Each row has a name. After each piece below comes the name of the row it's from, unless a question asks for something else. Each question is about the rows just above it.

[ 87 103 102  94 166  97  95 117 110  72  83 122  97 131 119 111 137 102
 114  96 148 105 142]  (45)
[138 148 163 157 142 168 159 161 125  86 136  81 154 169 174 142 186 100
 137 142 165 166 171]  (64)
[174 168 186 165 137  86 100 159 142 136 142 161 171 163  81 169 138 142
 166 154 124 157 148]  (207)
[ 95 105 119  87 117 110 148 137 166 102  97 122  72 131  94  83 142  97
 103  96 114 111 103]  (102)
[142 136 124 171 142 137 100 163 159 155 157 166  81 138 168 169 165 142
 148 186 161  86 174]  (63)
[149 141 144 137 100 149 123 100 146 155 108  45 174 110  98 111 106  68
 167 117 122 135 109]  (138)
Which value appears more than once in (64)?  [142]
[142 105 148  96 114 102 137 111 119 131  97 122  83  72 110 117  95  97
 166  94 102 103  87] is which row reordered?  (45)
find: [165 142]  (63)
[ 81  86 100 125 136 137 138 142 142 142 148 154 157 159 161 163 165 166
 168 169 171 174 186] is which row reordered?  (64)
Which row holds [159 155 157 166  81 138 168 169 165 142 148]?  (63)
[171 142 137 100] is in which row?  (63)
Which row holds these entries in another order? [ 81  86 100 124 136 137 138 142 142 142 148 154 157 159 161 163 165 166
 168 169 171 174 186]  (207)

[154  72 108  73 156  77 111 144 114 138 145 118 113 128 119 101 112 115
 136 141  84 141  92  94 132 125 108 128  90 159]  (88)
[ 97 137 118 147 141 135 124 132 104 108 165 126 123 102 149 124 126 117
 173 176 142 183 103 110 121 120 134  99 108 196]  (102)
[154  72 108  73 156  77 111 144 114 138 145 118 113 128 119 101 112 115
 136 141  84 141  92  94 132 126 172 166 141 131]  (105)
[140 129 147 137 147 142 145 111 129 123 128 128 135  96 134 124 148 152
 127 129 133 134 145 136 139 106 133 126 149 156]  (71)
[132 102  94 105 114 102  90 159 157 171 141 111 106 159 120 127  91 106
 139 136 109 143  99 108 112 173 121 147 106 114]  (45)
[ 64 146 128 139 111 147 142 145 128 123 129 128 132 136 116 150 124 128
 146 141 141 148 118 123 142 143 112  55 131 118]  (64)
[132 118 121 105 169 115 146  93  86  88 111 117 139  76 129  97 130 122
 115 108 109 105 120 105 124  71 166 139  98 150]  (72)
[169 104 144  99 160 103 147 118 121 111 137 143 147  88 130 112 153 136
 116 113 112 115 144 142 140  97 162 160 149 134]  (86)
[144  88 135  97 143  89 129 146 130 128 126 149 129 134  95 120 127 141
 123 122  95 117 140 122 145 143 142 143 140  78]  (138)
Where do [111 147 142 145 128 123 129 128] appear?  (64)
The value that (105) holds more than once:  [141]
find: [124 128 146 141]  (64)
Put [ 78  88  89  95  95  97 117 120 122 122 123 126 127 128 129 129 130 134
 135 140 140 141 142 143 143 143 144 145 146 149] back in order: which row is it?  (138)

[139 116 124 174 169 102 119  87 163  88 119] = (102)
[125 117 132 174 197 104 154 116 160 160 143] = (138)
[125 117 152 174 146 148 159 116 158 183 147] = (63)
[112 124 174 116 143  69 163 169 135 139 154] = (45)
[121  96 132 141 152 176 154 119 141 163 150] = (64)
[125 117 132 174 197 104 154 155 160 160 143] = (105)
[164 108 125 160 122  58 154 116 125 123 143] = (72)
[128  69 132 105 146 104 154 116 158  98 144] = (88)
[132  96 119 152 121 176 141 163 157 150 154] = (207)
[130 123 132 180 146 104 154 149 100 185 136] = (192)
[125 117 137 174 184 104 154 116 160 153 143] = (86)
[124 175 169 141 146 176 154 119 158 163 150] = (71)
Repeated in (105):  [160]
Which value appears more than once in (138)?  [160]
[119 152 121] is in which row?  (207)
[154 150 157 163 141 176 121 152 119  96 132] is which row reordered?  (207)
[ 96 119 121 132 141 141 150 152 154 163 176] is which row reordered?  (64)
Which value appears more than once in (64)?  [141]

